Below are the code and all the weights of a small trained network. Each question names an input and a class and asks about switching units off, where a switched-off unit gives its printed mean instead of its output.

import numpy as np


def w(rows, s, z=0):
    codes = np.array(rows[::2]) - 128.0
    scale = np.full(codes.shape[1], s)
    scale[-1] = z or s
    return codes * scale


def norm(h):
    return h / np.sqrt((h * h).mean(-1, keepdims=True) + 1e-5)


def f(y):
    return np.maximum(y, 0)


def log_softmax(a):
    a = a - a.max(-1, keepdims=True)
    return a - np.log(np.exp(a).sum(-1, keepdims=True))


def net(x, mask):
    res = np.array(x, float).reshape(1, 2) / 4 @ E
    u = 0
    for l in range(2):
        y = f(norm(res) @ A[l][:, :-1].T + A[l][:, -1])
        res = res + np.where(mask[u : u + 11], y, B[l][:, -1]) @ B[l][:, :-1]
        u += 11
    return log_softmax(norm(res)[-1] @ U[:, :-1].T + U[:, -1])


A, B = {}, {}
E = w([
[87,255,112,70,130,114,159],'x0',
[195,161,145,111,101,227,133],'x1',
],0.0048)
A[0] = w([
[158,156,111,124,137,88,213,173],'0.n1',
[212,44,151,130,118,101,59,235],'0.n2',
[89,101,123,228,195,50,100,251],'0.n3',
[179,130,178,152,110,214,187,138],'0.n4',
[196,138,105,123,135,92,118,56],'0.n5',
[147,148,185,154,145,184,206,89],'0.n6',
[95,66,132,188,184,113,107,62],'0.n7',
[49,115,68,21,187,85,253,10],'0.n8',
[142,139,82,177,77,121,155,101],'0.n9',
[180,121,129,131,151,95,192,28],'0.n10',
[112,246,142,69,109,119,155,160],'0.n11',
],0.0026,0.0019)
B[0] = w([
[129,75,69,209,170,184,99,172],'0.n1',
[62,252,58,146,104,161,117,231],'0.n2',
[128,145,250,58,56,246,110,253],'0.n3',
[99,115,91,2,77,59,18,188],'0.n4',
[113,129,87,201,120,112,168,128],'0.n5',
[117,64,73,30,117,127,112,152],'0.n6',
[188,241,137,116,128,153,128,171],'0.n7',
[216,75,175,150,98,219,135,183],'0.n8',
[127,131,142,117,150,134,138,128],'0.n9',
[89,195,119,162,108,55,54,128],'0.n10',
[87,89,168,213,69,216,45,230],'0.n11',
],0.0025,0.0034)
A[1] = w([
[103,104,129,119,159,7,140,22],'1.n1',
[92,227,73,109,171,86,220,36],'1.n2',
[99,134,154,135,85,168,91,178],'1.n3',
[160,207,103,80,125,122,183,226],'1.n4',
[175,129,103,117,159,111,153,97],'1.n5',
[195,29,98,199,158,112,130,2],'1.n6',
[140,124,135,127,132,121,138,61],'1.n7',
[129,117,120,128,156,46,143,23],'1.n8',
[70,108,114,130,171,2,136,89],'1.n9',
[92,134,28,100,112,128,73,20],'1.n10',
[76,93,132,124,138,30,144,28],'1.n11',
],0.0059,0.0009)
B[1] = w([
[208,135,86,101,116,199,145,189],'1.n1',
[79,67,217,209,96,69,48,208],'1.n2',
[93,119,90,106,176,104,181,255],'1.n3',
[163,1,121,195,117,45,80,203],'1.n4',
[107,151,141,133,130,107,119,128],'1.n5',
[36,222,195,173,89,3,75,199],'1.n6',
[121,110,106,102,157,140,121,128],'1.n7',
[142,146,108,82,137,158,156,152],'1.n8',
[211,140,68,90,95,206,111,219],'1.n9',
[84,156,178,154,171,128,194,167],'1.n10',
[188,122,99,70,105,218,128,203],'1.n11',
],0.0053,0.0044)
U = w([
[50,118,207,227,50,55,15,204],'0',
[254,113,68,55,56,223,91,228],'1',
[10,121,117,107,193,149,220,203],'2',
[234,164,148,141,183,57,175,4],'3',
[202,161,143,164,153,96,184,6],'4',
[215,165,154,126,187,60,157,21],'5',
[210,151,137,137,151,61,179,10],'6',
],0.0094,0.0037)

Each question gives the input, the list of numbers given to net, and the class t.
The units are the neurons (one row each of A and B). Each row of codes is followed by its name. A weight is (code - 128) times the scale printed after its matrix; where a second scale follows, it is the last column's (A, B and U).
mask holds one flag per neuron, layer by layer. A switched-off neuron (its flag False) gives its mean, the last column of its row in B, instead of its output. The means were averaged over made-up inputs and are rounded, as every weight is.
A unit's drop is (log p(t) with every unit on - log p(t) with that unit switched off) / (log p(t) with every unit on - log p(t) with every unit switched off).
The circuit of an input: a set's keep is (log p(t) with only the set's units on - log p(t) with every unit switched off) / (log p(t) with every unit on - log p(t) with every unit switched off). Starting from the 12 units with the biggest drops (on a tie, the unit counted first), units are removed one at a time, each time the one whose removal leaves the highest keep (on an exact tie, the one counted first), for as long as the keep stays at least 0.8.
circuit, biggest first: the units of the circuit, biggest drop first
unit that matters most: the unit with the biggest drop
top k neurons: the k neurons with the biggest drops, biggest first
k most important neurons of layer l: the k neurons of layer l with the biggest drops, biggest first
drop when u is switched off: that unit's drop, to one decimal
input [-8,7], class 0: circuit, biggest first : [1.n6; 1.n9]
input [-2,-3], class 2: unit that matters most : 0.n3
input [3,-1], class 2: 3 most important neurons of layer 0 : [0.n11; 0.n8; 0.n2]
input [-3,2], class 2: top 3 neurons : [0.n2; 1.n2; 0.n4]
input [-2,-4], class 1: top 2 neurons : [0.n11; 0.n8]
input [0,3], class 2: 2 most important neurons of layer 1 : [1.n10; 1.n9]
input [3,2], class 2: 2 most important neurons of layer 0 : [0.n11; 0.n2]
input [4,3], class 0: top 2 neurons : [0.n3; 1.n4]
input [-5,4], class 0: top 3 neurons : [1.n6; 0.n3; 1.n9]
input [5,3], class 0: drop when 0.n2 is switched off : 0.0
input [-8,5], class 0: drop when 1.n6 is switched off : 0.8
input [1,-1], class 2: drop when 1.n9 is switched off : 0.1
